Below are the code and all the weights of a small trained network. Each question names an input and a class and asks about switching units off, where a switched-off unit gives its printed mean instead of its output.

import numpy as np


def w(rows, s, z=0):
    codes = np.array(rows[::2]) - 128.0
    scale = np.full(codes.shape[1], s)
    scale[-1] = z or s
    return codes * scale


def norm(h):
    return h / np.sqrt((h * h).mean(-1, keepdims=True) + 1e-5)


def f(y):
    return np.maximum(y, 0)


def log_softmax(a):
    a = a - a.max(-1, keepdims=True)
    return a - np.log(np.exp(a).sum(-1, keepdims=True))


def net(x, mask):
    res = np.array(x, float).reshape(1, 7) / 4 @ E
    u = 0
    for l in range(2):
        y = f(norm(res) @ A[l][:, :-1].T + A[l][:, -1])
        res = res + np.where(mask[u : u + 8], y, B[l][:, -1]) @ B[l][:, :-1]
        u += 8
    return log_softmax(norm(res)[-1] @ U[:, :-1].T + U[:, -1])


A, B = {}, {}
E = w([
[152,150,94,24,95,98,32],'x0',
[209,127,156,106,93,253,129],'x1',
[128,126,129,125,131,127,129],'x2',
[127,127,126,127,131,130,127],'x3',
[129,128,127,128,128,128,129],'x4',
[128,127,127,127,128,128,129],'x5',
[82,62,97,112,43,154,136],'x6',
],0.018)
A[0] = w([
[5,75,145,224,165,50,210,129],'0.n0',
[166,180,183,133,129,179,131,29],'0.n1',
[144,133,104,71,110,84,113,132],'0.n2',
[95,127,73,112,122,4,122,127],'0.n3',
[66,107,95,113,141,20,113,80],'0.n4',
[149,96,147,203,134,183,235,103],'0.n5',
[45,35,106,113,28,148,140,163],'0.n6',
[98,187,103,175,207,67,114,1],'0.n7',
],0.012,0.0059)
B[0] = w([
[230,164,38,102,121,84,206,249],'0.n0',
[121,167,68,174,163,139,161,161],'0.n1',
[101,158,121,145,129,83,75,179],'0.n2',
[37,134,151,175,155,151,84,216],'0.n3',
[52,145,151,167,95,205,104,205],'0.n4',
[2,128,186,138,122,163,83,205],'0.n5',
[112,67,40,206,134,131,109,223],'0.n6',
[171,54,246,67,118,87,138,176],'0.n7',
],0.012,0.013)
A[1] = w([
[164,133,152,117,183,66,185,47],'1.n0',
[213,235,149,78,125,140,104,39],'1.n1',
[59,230,208,79,166,168,124,1],'1.n2',
[245,97,58,67,109,148,88,105],'1.n3',
[73,38,108,117,40,184,94,70],'1.n4',
[80,242,173,174,125,93,170,120],'1.n5',
[116,103,153,190,174,196,151,94],'1.n6',
[232,126,10,94,98,142,93,103],'1.n7',
],0.014,0.0078)
B[1] = w([
[110,77,152,70,53,124,127,175],'1.n0',
[1,159,44,171,117,204,130,183],'1.n1',
[192,214,107,215,191,76,101,183],'1.n2',
[141,144,158,59,186,87,222,211],'1.n3',
[148,61,229,21,83,102,168,254],'1.n4',
[233,125,148,54,125,148,111,236],'1.n5',
[170,103,144,176,134,181,71,199],'1.n6',
[154,169,91,83,184,82,213,229],'1.n7',
],0.013,0.0094)
U = w([
[207,99,161,53,124,73,197,254],'0',
[192,174,173,179,172,197,63,115],'1',
[128,118,13,196,97,81,202,79],'2',
[119,36,178,152,65,209,132,61],'3',
[125,214,184,128,158,70,2,58],'4',
[102,226,79,90,190,165,143,121],'5',
[28,78,90,113,71,91,38,117],'6',
],0.026,0.0054)

Each question gives the input, the list of numbers given to net, and the class t.
The units are the neurons (one row each of A and B). Each row of codes is followed by its name. A weight is (code - 128) times the scale printed after its matrix; where a second scale follows, it is the last column's (A, B and U).
mask holds one flag per neuron, layer by layer. A switched-off neuron (its flag False) gives its mean, the last column of its row in B, instead of its output. The means were averaged over made-up inputs and are rounded, as every weight is.
A unit's drop is (log p(t) with every unit on - log p(t) with that unit switched off) / (log p(t) with every unit on - log p(t) with every unit switched off).
The circuit of an input: a set's keep is (log p(t) with only the set's units on - log p(t) with every unit switched off) / (log p(t) with every unit on - log p(t) with every unit switched off). Starting from the 12 units with the biggest drops (on a tie, the unit counted first), units are removed one at a time, each time the one whose removal leaves the highest keep (on an exact tie, the one counted first), for as long as the keep stays at least 0.8.
units of the circuit, in order: the units of the circuit, biggest drop first
k most important neurons: the k neurons with the biggest drops, biggest first
top k neurons in layer l: the k neurons of layer l with the biggest drops, biggest first
drop when u is switched off: that unit's drop, to one decimal
input [-4,7,-2,8,-4,-6,0], class 1: units of the circuit, in order : 0.n6; 1.n2; 0.n5
input [8,2,-8,-4,7,7,-4], class 5: units of the circuit, in order : 1.n1
input [2,4,1,0,-5,7,-7], class 5: 3 most important neurons : 0.n5; 0.n3; 1.n1
input [4,1,-3,1,4,-5,-7], class 5: top 3 neurons in layer 0 : 0.n5; 0.n3; 0.n4
input [3,0,-5,3,1,1,0], class 4: units of the circuit, in order : 0.n0; 0.n6
input [1,2,-2,4,-3,0,6], class 0: 3 most important neurons : 1.n4; 0.n3; 0.n5
input [-5,-7,3,-4,5,4,-1], class 0: 3 most important neurons : 0.n0; 0.n7; 0.n6
input [-7,5,-6,6,-5,5,0], class 1: 2 most important neurons : 0.n6; 1.n2
input [2,-7,-8,-3,-2,-4,-1], class 4: top 3 neurons in layer 0 : 0.n3; 0.n6; 0.n4
input [2,5,5,0,0,-8,-1], class 5: 2 most important neurons : 1.n1; 0.n6
input [1,-7,-6,8,1,7,-2], class 4: 3 most important neurons : 0.n3; 0.n4; 1.n4
input [-1,-2,1,7,-3,0,6], class 2: 2 most important neurons : 0.n0; 0.n6
input [0,-8,-3,-1,1,8,8], class 2: 3 most important neurons : 0.n0; 0.n5; 0.n6
input [0,-3,8,0,5,7,1], class 2: most important neuron : 0.n0
input [1,-8,-2,-4,8,-5,0], class 4: 3 most important neurons : 0.n3; 0.n4; 0.n6
input [-5,-6,5,-8,2,4,0], class 0: 3 most important neurons : 0.n0; 0.n7; 0.n6
input [-7,2,7,8,7,-4,-1], class 1: 2 most important neurons : 0.n5; 0.n6
input [1,8,0,-2,-8,0,-7], class 5: top 3 neurons in layer 0 : 0.n3; 0.n4; 0.n5
input [3,0,2,3,5,1,-6], class 4: top 3 neurons in layer 0 : 0.n0; 0.n7; 0.n4
input [-1,-7,-6,7,4,5,8], class 2: units of the circuit, in order : 0.n0
input [-7,-5,6,0,-4,-7,-5], class 0: drop when 1.n7 is switched off : 0.0
input [-8,3,-8,5,-3,7,0], class 1: drop when 1.n4 is switched off : 0.2
input [0,1,-2,-1,3,4,-2], class 1: drop when 0.n0 is switched off : 1.2
input [7,8,-2,6,8,2,-5], class 5: drop when 1.n1 is switched off : 0.4
